Below are the code and all the weights of a small trained network. Each question names an input and a class and asks about switching units off, where a switched-off unit gives its printed mean instead of its output.

import numpy as np


def w(rows, s, z=0):
    codes = np.array(rows[::2]) - 128.0
    scale = np.full(codes.shape[1], s)
    scale[-1] = z or s
    return codes * scale


def norm(h):
    return h / np.sqrt((h * h).mean(-1, keepdims=True) + 1e-5)


def f(y):
    return y / 2 * (1 + np.tanh(0.7978845608 * (y + 0.044715 * y**3)))


def log_softmax(a):
    a = a - a.max(-1, keepdims=True)
    return a - np.log(np.exp(a).sum(-1, keepdims=True))


def net(x, mask):
    res = np.array(x, float).reshape(1, 7) / 4 @ E
    u = 0
    for l in range(2):
        y = f(norm(res) @ A[l][:, :-1].T + A[l][:, -1])
        res = res + np.where(mask[u : u + 8], y, B[l][:, -1]) @ B[l][:, :-1]
        u += 8
    return log_softmax(norm(res)[-1] @ U[:, :-1].T + U[:, -1])


A, B = {}, {}
E = w([
[96,3,12],'x0',
[120,124,128],'x1',
[28,143,143],'x2',
[141,206,11],'x3',
[142,128,130],'x4',
[126,129,127],'x5',
[135,127,131],'x6',
],0.0051)
A[0] = w([
[38,157,157,181],'0.n1',
[136,137,111,29],'0.n2',
[8,159,117,160],'0.n3',
[206,139,98,171],'0.n4',
[119,82,124,89],'0.n5',
[129,104,72,15],'0.n6',
[96,48,128,42],'0.n7',
[170,186,166,255],'0.n8',
],0.011,0.0029)
B[0] = w([
[195,101,107,215],'0.n1',
[107,152,136,104],'0.n2',
[254,79,134,223],'0.n3',
[150,68,151,182],'0.n4',
[138,190,92,145],'0.n5',
[115,101,145,138],'0.n6',
[63,156,105,182],'0.n7',
[140,91,89,253],'0.n8',
],0.0093,0.0043)
A[1] = w([
[122,245,201,181],'1.n1',
[207,191,160,96],'1.n2',
[63,76,205,248],'1.n3',
[179,165,156,3],'1.n4',
[233,88,93,197],'1.n5',
[139,161,50,234],'1.n6',
[56,117,93,59],'1.n7',
[120,179,90,9],'1.n8',
],0.013,0.0022)
B[1] = w([
[58,146,9,136],'1.n1',
[73,124,98,167],'1.n2',
[164,219,149,159],'1.n3',
[107,97,109,141],'1.n4',
[87,111,164,246],'1.n5',
[148,211,197,157],'1.n6',
[86,135,140,136],'1.n7',
[167,122,150,121],'1.n8',
],0.011,0.013)
U = w([
[108,108,164,191],'0',
[36,95,5,142],'1',
[121,123,185,154],'2',
[122,110,187,138],'3',
[189,211,195,101],'4',
[126,106,156,143],'5',
[158,37,151,101],'6',
[242,116,38,12],'7',
],0.012,0.011)

Each question gives the input, the list of numbers given to net, and the class t.
The units are the neurons (one row each of A and B). Each row of codes is followed by its name. A weight is (code - 128) times the scale printed after its matrix; where a second scale follows, it is the last column's (A, B and U).
mask holds one flag per neuron, layer by layer. A switched-off neuron (its flag False) gives its mean, the last column of its row in B, instead of its output. The means were averaged over made-up inputs and are rounded, as every weight is.
A unit's drop is (log p(t) with every unit on - log p(t) with that unit switched off) / (log p(t) with every unit on - log p(t) with every unit switched off).
The circuit of an input: a set's keep is (log p(t) with only the set's units on - log p(t) with every unit switched off) / (log p(t) with every unit on - log p(t) with every unit switched off). Starting from the 12 units with the biggest drops (on a tie, the unit counted first), units are removed one at a time, each time the one whose removal leaves the highest keep (on an exact tie, the one counted first), for as long as the keep stays at least 0.8.
units of the circuit, in order: the units of the circuit, biggest drop first
unit that matters most: the unit with the biggest drop
top k neurons: the k neurons with the biggest drops, biggest first
top k neurons in layer l: the k neurons of layer l with the biggest drops, biggest first
input [-7,-7,-4,4,5,5,-3], class 1: unit that matters most : 0.n3
input [-8,8,-2,-5,6,3,-1], class 1: units of the circuit, in order : 1.n1; 0.n3
input [3,-7,8,6,5,-5,3], class 6: top 2 neurons : 0.n3; 1.n3
input [4,6,-1,0,-3,0,2], class 2: units of the circuit, in order : 1.n6; 0.n8; 0.n5
input [-1,6,8,-6,2,-5,-3], class 6: units of the circuit, in order : 0.n3; 0.n1
input [4,0,-6,8,5,-6,0], class 4: top 3 neurons in layer 1 : 1.n6; 1.n2; 1.n4
input [-6,4,7,-5,-4,2,-4], class 6: top 4 neurons : 0.n1; 0.n3; 1.n6; 0.n7
input [8,5,-6,-5,5,7,-1], class 1: units of the circuit, in order : 0.n3; 0.n7
input [0,0,8,8,6,7,-8], class 3: units of the circuit, in order : 1.n5; 0.n3; 1.n3; 1.n6
input [7,-3,4,7,-8,0,0], class 0: units of the circuit, in order : 0.n8; 1.n6
input [3,4,-4,-8,0,6,-4], class 4: top 2 neurons : 1.n3; 1.n5
input [-1,-4,7,-3,6,2,3], class 6: units of the circuit, in order : 0.n3; 1.n6
input [4,-5,-1,3,-3,6,1], class 5: units of the circuit, in order : 1.n6; 1.n3; 1.n2
input [-8,3,-1,8,-5,7,5], class 1: top 2 neurons in layer 1 : 1.n1; 1.n2
input [-1,0,7,-1,-6,4,-2], class 6: units of the circuit, in order : 0.n3
input [4,3,-5,6,-1,3,-8], class 3: top 3 neurons : 1.n6; 0.n4; 1.n3
input [-1,3,-4,1,-2,3,2], class 6: top 2 neurons in layer 0 : 0.n4; 0.n8
input [6,0,1,-8,6,8,3], class 4: top 3 neurons : 1.n3; 0.n8; 1.n5
input [-6,5,3,-1,-4,5,0], class 1: top 3 neurons : 1.n2; 0.n4; 1.n6
input [5,-6,3,8,1,1,5], class 4: unit that matters most : 1.n6
